Below are the code and all the weights of a small trained network. Each question names an input and a class and asks about switching units off, where a switched-off unit gives its printed mean instead of its output.

import numpy as np


def w(rows, s, z=0):
    codes = np.array(rows[::2]) - 128.0
    scale = np.full(codes.shape[1], s)
    scale[-1] = z or s
    return codes * scale


def norm(h):
    return h / np.sqrt((h * h).mean(-1, keepdims=True) + 1e-5)


def f(y):
    return y / 2 * (1 + np.tanh(0.7978845608 * (y + 0.044715 * y**3)))


def log_softmax(a):
    a = a - a.max(-1, keepdims=True)
    return a - np.log(np.exp(a).sum(-1, keepdims=True))


def net(x, mask):
    res = np.array(x, float).reshape(1, 5) / 4 @ E
    u = 0
    for l in range(3):
        y = f(norm(res) @ A[l][:, :-1].T + A[l][:, -1])
        res = res + np.where(mask[u : u + 4], y, B[l][:, -1]) @ B[l][:, :-1]
        u += 4
    return log_softmax(norm(res)[-1] @ U[:, :-1].T + U[:, -1])


A, B = {}, {}
E = w([
[222,142,147,69,123,225,80,93,138,166,33,254],'x0',
[84,246,144,51,151,34,111,41,92,102,132,134],'x1',
[109,136,79,29,85,208,103,206,198,7,183,195],'x2',
[134,80,137,136,148,90,81,120,169,123,122,120],'x3',
[131,146,159,146,122,130,172,145,146,112,126,151],'x4',
],0.0069)
A[0] = w([
[168,40,78,207,106,193,168,218,100,152,170,154,5],'L0N0',
[98,159,139,195,170,94,134,130,106,255,131,113,127],'L0N1',
[74,113,111,156,92,59,173,146,89,117,198,54,31],'L0N2',
[109,102,163,98,139,149,133,188,104,103,129,77,31],'L0N3',
],0.0053,0.0024)
B[0] = w([
[126,59,31,127,254,119,146,113,139,144,103,98,253],'L0N0',
[155,135,122,166,66,137,170,83,108,110,136,115,248],'L0N1',
[112,162,193,67,84,212,93,168,217,149,67,96,254],'L0N2',
[88,145,90,97,113,134,137,158,229,114,186,163,129],'L0N3',
],0.0092,0.0036)
A[1] = w([
[223,158,130,102,120,139,86,164,87,139,40,193,23],'L1N0',
[100,133,50,107,123,123,94,200,126,3,202,189,58],'L1N1',
[125,216,130,83,102,63,132,83,163,129,117,115,5],'L1N2',
[66,179,134,21,182,38,177,71,114,114,131,158,5],'L1N3',
],0.007,0.0018)
B[1] = w([
[49,164,151,73,101,71,111,194,143,154,90,91,223],'L1N0',
[187,146,164,227,89,114,86,67,11,65,132,163,255],'L1N1',
[93,55,91,129,160,172,148,137,108,141,141,208,202],'L1N2',
[148,52,2,169,185,161,230,91,217,124,145,139,207],'L1N3',
],0.0098,0.0056)
A[2] = w([
[190,133,202,186,96,76,168,43,53,114,77,90,106],'L2N0',
[2,194,121,145,97,105,125,167,186,58,227,19,49],'L2N1',
[169,95,140,102,47,125,76,98,94,38,151,155,72],'L2N2',
[141,182,152,45,155,134,105,163,198,198,61,158,5],'L2N3',
],0.0065,0.0023)
B[2] = w([
[156,169,178,150,117,164,79,142,71,54,193,163,255],'L2N0',
[117,136,134,47,89,65,86,187,122,232,115,169,231],'L2N1',
[176,151,187,150,110,151,110,92,104,111,144,52,215],'L2N2',
[101,147,124,77,115,115,128,254,148,162,184,81,201],'L2N3',
],0.013,0.0045)
U = w([
[148,194,170,190,86,144,98,71,55,94,158,120,211],'0',
[91,165,121,39,72,104,109,166,164,200,120,111,11],'1',
[117,82,5,145,189,157,176,76,179,129,124,140,157],'2',
],0.011,0.0012)

Each question gives the input, the list of numbers given to net, and the class t.
The units are the neurons (one row each of A and B). Each row of codes is followed by its name. A weight is (code - 128) times the scale printed after its matrix; where a second scale follows, it is the last column's (A, B and U).
mask holds one flag per neuron, layer by layer. A switched-off neuron (its flag False) gives its mean, the last column of its row in B, instead of its output. The means were averaged over made-up inputs and are rounded, as every weight is.
A unit's drop is (log p(t) with every unit on - log p(t) with that unit switched off) / (log p(t) with every unit on - log p(t) with every unit switched off).
The circuit of an input: a set's keep is (log p(t) with only the set's units on - log p(t) with every unit switched off) / (log p(t) with every unit on - log p(t) with every unit switched off). Starting from all 12 units, units are removed one at a time, each time the one whose removal leaves the highest keep (on an exact tie, the one counted first), for as long as the keep stays at least 0.8.
units of the circuit, in order: the units of the circuit, biggest drop first
unit that matters most: the unit with the biggest drop
top k neurons: the k neurons with the biggest drops, biggest first
k most important neurons of layer l: the k neurons of layer l with the biggest drops, biggest first
drop when u is switched off: that unit's drop, to one decimal
input [5,6,-3,-3,-5], class 2: units of the circuit, in order -> L1N3
input [-5,1,-3,2,0], class 1: top 3 neurons -> L1N1; L0N2; L2N1
input [-8,-8,5,-3,-4], class 1: top 4 neurons -> L2N1; L1N3; L0N2; L1N2
input [8,-3,-4,-5,-3], class 1: top 2 neurons -> L1N0; L1N1
input [-6,5,6,3,-7], class 0: top 2 neurons -> L1N1; L1N0
input [8,-8,-6,-1,-5], class 1: top 3 neurons -> L1N1; L1N0; L1N3
input [0,7,6,-8,-8], class 2: top 4 neurons -> L1N3; L1N2; L2N0; L0N1
input [0,-6,7,-6,-1], class 0: 2 most important neurons of layer 1 -> L1N1; L1N3
input [-3,-7,-6,-8,5], class 2: top 3 neurons -> L0N0; L1N1; L2N2
input [4,8,8,0,-7], class 0: top 2 neurons -> L1N1; L2N2
input [2,5,-3,8,-6], class 2: top 2 neurons -> L1N3; L1N1
input [8,5,-6,0,0], class 1: top 2 neurons -> L1N0; L1N1
input [-8,0,-6,3,-8], class 1: 2 most important neurons of layer 2 -> L2N1; L2N2
input [-7,8,-3,-7,-8], class 2: 3 most important neurons of layer 1 -> L1N3; L1N2; L1N0
input [2,-8,-4,2,8], class 2: units of the circuit, in order -> L0N0
input [-5,-6,8,0,-2], class 0: top 3 neurons -> L1N1; L1N3; L2N2
input [3,-4,5,-6,-4], class 0: 2 most important neurons of layer 1 -> L1N1; L1N3
input [3,-4,-1,-3,3], class 2: top 2 neurons -> L0N0; L0N2
input [6,-3,7,-5,-7], class 0: top 2 neurons -> L1N1; L0N2
input [8,6,-3,7,7], class 1: unit that matters most -> L1N0
input [2,4,2,-2,-6], class 2: drop when L0N2 is switched off -> 0.0
input [2,0,4,1,-8], class 0: drop when L1N1 is switched off -> 0.1
input [-3,0,7,-4,-6], class 0: drop when L1N1 is switched off -> 2.5
input [-6,4,-4,1,-5], class 1: drop when L2N1 is switched off -> 0.2
